-5 24 -8 11 1 44 36 27 -2 9 = nok
45 -21 47 -9 27 -23 -8 8 47 -1 = godiv
5 23 6 31 12 -5 -6 -8 -2 26 = Sol
-4 33 -3 37 8 5 0 -7 -12 31 = Mik
-20 48 -21 46 0 26 14 -3 -28 36 = sog
-7 35 -6 39 7 8 2 -7 -8 32 = lari
-24 51 -25 46 -2 33 19 1 -31 35 = figi
-13 31 -15 18 -2 45 35 22 -11 14 = Rufe
-15 34 -18 21 -3 46 35 21 -15 17 = rer
-25 51 -27 43 -4 38 24 5 -31 33 = Lag
-3 31 -15 18 -2 45 35 22 -11 14 = baz
miss baz: 35 45 18 -15 14 31 -11 22 -3 => -2
miss Lag: -27 -4 51 33 5 38 -31 24 43 => -25
miss godiv: -21 -1 27 8 -23 47 45 -8 47 => -9
miss sog: 36 0 -28 14 -20 -21 26 -3 46 => 48
miss Mik: 0 -4 37 5 -3 -12 8 31 33 => -7
miss rer: -18 21 -3 35 17 -15 46 21 -15 => 34

-34 33 20 11 -9 8 -16 -34 -34 -22 -34 -2 34 33 33 33 34 -34 -2 = tov
17 20 -44 -51 -56 -52 -53 3 -3 -45 3 55 3 -8 -8 -8 10 -16 55 = soli
-1 1 0 0 0 0 0 -1 -1 0 -1 0 1 1 -1 1 1 -1 0 = gotaz
-1 1 0 0 0 0 0 -1 -1 0 -1 0 1 1 1 1 1 -1 0 = Goz
34 -33 -20 -11 9 -8 16 35 35 23 35 2 -34 -34 -34 -33 -34 34 2 = rikop
-1 1 1 1 0 1 0 -1 -1 -1 -1 -1 1 1 1 1 1 0 -1 = nolef
find: 17 20 -44 -51 -56 -52 -53 3 -3 -45 3 55 3 -8 -8 -8 10 -16 55 => soli
find: -34 33 20 11 -9 8 -16 -34 -34 -22 -34 -2 34 33 33 33 34 -34 -2 => tov

13 47 11 -6 -2 -> lol
4 -18 -4 -19 14 -> nubev
9 54 22 5 -14 -> Kibu
12 23 0 11 -1 -> gub
2 30 30 -35 -22 -> mukam
-6 30 7 34 12 -> fer
24 31 5 23 -22 -> Pof
3 -43 -3 -32 0 -> Vadun
-11 -41 27 -43 -6 -> ker
-6 30 7 34 -18 -> Dap
17 -5 2 -9 -24 -> tebug
-2 -38 -10 3 2 -> Tamez
miss Pof: 5 23 31 -22 => 24
miss nubev: -4 4 14 -19 => -18

36 -3 35 13 4 -6 -1 -4 4 -37 12 9 2 -7 37 -30 -25 31  Supe
46 -31 41 37 48 -34 -33 -36 34 -50 4 44 -26 17 22 -39 -30 29  vam
-47 30 -39 -37 -29 31 29 28 -32 49 -3 -38 -40 23 9 34 46 -34  Lova
46 -31 38 37 48 -34 -33 3 34 -50 4 44 33 -33 -17 -41 -45 42  ral
miss Supe: -6 35 31 -1 4 12 -25 13 4 -4 -37 -30 2 9 -7 37 -3 => 36
miss ral: 3 -41 34 -34 -33 48 -45 38 44 -33 46 42 -17 33 4 -31 -50 => 37
miss ral: 44 38 -33 48 -41 3 -50 -31 -45 42 33 -34 -33 34 37 -17 46 => 4

15 47 4 49 -37 40 -19 -14 48 -33 14  liku
24 -43 -6 -42 28 -26 17 30 4 -8 35  Rupir
22 23 27 25 -30 39 11 -27 25 0 1  piv
23 1 30 -1 -26 25 26 -29 8 17 -24  Movep
30 -6 29 -11 -20 22 30 -27 -2 21 -21  funaf
-27 6 -31 10 26 -21 -36 27 -37 -16 27  tuz
-35 9 -33 12 26 -21 -28 27 0 -9 32  nefe
-35 8 -34 8 23 -15 -34 26 5 -14 9  vepu
32 -19 21 -22 -14 18 35 -23 -3 26 -28  bufeg
24 -43 -6 -42 28 -26 17 7 -37 36 -23  bikek
-4 28 -19 31 0 7 -23 14 24 -21 23  nuz
37 -12 25 -7 -30 19 25 -23 8 20 -31  sovi
miss tuz: -21 -16 -31 -36 -37 27 10 6 -27 27 => 26
miss nefe: -9 -28 -21 26 12 9 -33 32 27 -35 => 0
miss piv: 25 11 25 1 39 22 -27 27 -30 23 => 0
miss sovi: 25 19 37 -23 -7 -30 8 25 -12 20 => -31
miss sovi: -31 -30 -7 20 8 37 -23 25 -12 25 => 19
miss tuz: -21 -37 -31 -27 6 27 27 10 26 -16 => -36
miss funaf: 30 -2 -27 21 29 22 -6 -11 -21 30 => -20

-19 24 -2 -3 16 -11 21 11 -40 -12 20 -23 33 17 24 -6 -20 -34 17  peto
11 -38 -30 27 17 6 -32 -7 28 6 16 7 -31 -28 -33 9 -31 18 -26  pomup
-37 15 -16 -22 -4 -4 12 30 -28 1 -6 -39 19 17 22 -3 -24 -26 19  bib
-4 17 39 36 53 -4 29 -24 -11 -22 44 1 0 6 4 2 -20 -15 7  pip
8 -31 25 20 15 4 -26 5 -1 2 30 8 13 -36 -28 13 4 -4 -29  Nirog
20 -14 7 -1 -9 26 -23 -21 -28 33 -5 18 12 -23 -10 22 13 -21 -22  murel
-6 -13 -31 -28 -27 -19 -28 38 8 -9 -29 -3 19 -9 -9 -17 3 17 -7  Zofu
-16 0 18 -1 26 16 3 -8 -45 23 27 -20 29 -16 0 27 -19 -48 -13  bepu
miss pomup: 6 7 6 11 -7 16 -38 18 17 -33 27 -31 -31 -28 9 28 -26 -30 => -32
miss murel: -9 -22 18 -14 -10 -5 26 13 12 -28 -23 20 -1 -23 -21 -21 33 7 => 22
miss pip: -15 44 39 -4 -20 -24 29 53 -11 36 17 6 4 -22 -4 2 7 0 => 1
miss pip: 6 29 44 39 -20 0 36 2 -24 -4 53 -11 1 7 -4 4 17 -22 => -15
miss murel: 33 7 -28 -23 -10 20 -9 18 -5 -21 -23 13 -1 22 12 -14 26 -21 => -22

2 1 0 0 : migo
-28 16 -9 2 : big
-1 2 1 0 : Mez
-1 0 1 0 : mav
-5 -16 42 -18 : zod
-61 23 24 -60 : Kuva
0 0 0 -1 : neto
0 -3 28 -10 : morov
-2 25 0 -1 : fefu
-2 2 -1 0 : Rol
miss migo: 0 0 2 => 1
miss Mez: 1 0 -1 => 2
miss fefu: 25 -2 0 => -1
miss mav: 1 0 0 => -1
miss Kuva: 24 23 -60 => -61
miss Rol: 2 0 -2 => -1
miss big: -9 -28 16 => 2

